Below is a small trained network, with its code and all its weights. Each question gives an input and a class and asks what happens when units are switched off, that is, made to give their printed mean instead of their output.

import numpy as np


def w(rows, s, z=0):
    codes = np.array(rows[::2]) - 128.0
    scale = np.full(codes.shape[1], s)
    scale[-1] = z or s
    return codes * scale


def f(y):
    return y / 2 * (1 + np.tanh(0.7978845608 * (y + 0.044715 * y**3)))


def log_softmax(a):
    a = a - a.max(-1, keepdims=True)
    return a - np.log(np.exp(a).sum(-1, keepdims=True))


def net(x, mask):
    res = np.array(x, float).reshape(1, 2) / 4 @ E
    y = f(res @ A[0][:, :-1].T + A[0][:, -1])
    res = res + np.where(mask, y, B[0][:, -1]) @ B[0][:, :-1]
    return log_softmax(res[-1] @ U[:, :-1].T + U[:, -1])


A, B = {}, {}
E = w([
[116,52,56,80,176,155],'x0',
[177,123,148,6,95,123],'x1',
],0.014)
A[0] = w([
[180,202,202,163,121,106,115],'neuron 0',
[131,128,193,71,97,208,121],'neuron 1',
[239,203,57,41,111,106,117],'neuron 2',
[98,2,42,87,133,125,103],'neuron 3',
[119,114,120,145,103,113,254],'neuron 4',
[155,90,164,252,135,187,190],'neuron 5',
[53,229,156,106,93,84,89],'neuron 6',
[167,109,165,51,151,114,94],'neuron 7',
[90,60,70,218,149,109,103],'neuron 8',
[4,145,159,199,156,155,149],'neuron 9',
[160,98,169,94,73,143,184],'neuron 10',
[161,78,174,78,104,85,69],'neuron 11',
[146,134,109,37,110,101,86],'neuron 12',
[141,43,61,126,177,132,107],'neuron 13',
],0.01,0.0084)
B[0] = w([
[151,190,149,65,113,205,205],'neuron 0',
[151,92,187,180,168,107,174],'neuron 1',
[184,80,163,131,170,149,209],'neuron 2',
[171,207,168,95,100,160,225],'neuron 3',
[92,93,198,1,182,70,214],'neuron 4',
[145,96,177,128,116,74,249],'neuron 5',
[134,150,173,147,64,206,172],'neuron 6',
[202,120,150,157,120,116,178],'neuron 7',
[196,114,203,161,104,115,231],'neuron 8',
[153,92,191,143,124,115,245],'neuron 9',
[119,73,167,135,140,60,194],'neuron 10',
[189,144,156,195,147,128,162],'neuron 11',
[152,101,177,177,89,122,181],'neuron 12',
[136,175,190,106,80,170,202],'neuron 13',
],0.011)
U = w([
[153,245,155,102,3,255,95],'0',
[168,88,156,199,127,76,77],'1',
[92,121,143,28,172,55,253],'2',
[82,181,73,170,106,143,81],'3',
[54,200,49,163,159,172,74],'4',
[52,157,63,97,195,211,78],'5',
],0.0098,0.0069)

Each question gives the input, the list of numbers given to net, and the class t.
The units are the neurons (one row each of A and B). Each row of codes is followed by its name. A weight is (code - 128) times the scale printed after its matrix; where a second scale follows, it is the last column's (A, B and U).
mask holds one flag per neuron, in row order. A switched-off neuron (its flag False) gives its mean, the last column of its row in B, instead of its output. The means were averaged over made-up inputs and are rounded, as every weight is.
A unit's drop is (log p(t) with every unit on - log p(t) with that unit switched off) / (log p(t) with every unit on - log p(t) with every unit switched off).
The circuit of an input: a set's keep is (log p(t) with only the set's units on - log p(t) with every unit switched off) / (log p(t) with every unit on - log p(t) with every unit switched off). Starting from the 12 units with the biggest drops (on a tie, the unit counted first), units are removed one at a time, each time the one whose removal leaves the highest keep (on an exact tie, the one counted first), for as long as the keep stays at least 0.8.
units of the circuit, in order: the units of the circuit, biggest drop first
k most important neurons: the k neurons with the biggest drops, biggest first
drop when u is switched off: that unit's drop, to one decimal
input [4,-4], class 0: units of the circuit, in order => neuron 13; neuron 3
input [7,-7], class 0: units of the circuit, in order => neuron 13
input [-6,7], class 1: 2 most important neurons => neuron 10; neuron 1
input [8,6], class 0: 2 most important neurons => neuron 3; neuron 13
input [5,5], class 0: 2 most important neurons => neuron 3; neuron 13
input [3,-2], class 2: 3 most important neurons => neuron 0; neuron 6; neuron 12
input [-3,2], class 2: 4 most important neurons => neuron 3; neuron 13; neuron 8; neuron 10
input [6,6], class 0: 4 most important neurons => neuron 3; neuron 13; neuron 5; neuron 9
input [6,5], class 0: 2 most important neurons => neuron 3; neuron 13
input [-3,-3], class 2: drop when neuron 11 is switched off => 0.1
input [8,5], class 0: drop when neuron 3 is switched off => 0.5
input [0,-3], class 2: drop when neuron 7 is switched off => 0.2
input [0,2], class 2: drop when neuron 8 is switched off => 0.2
input [-5,-5], class 0: units of the circuit, in order => neuron 0
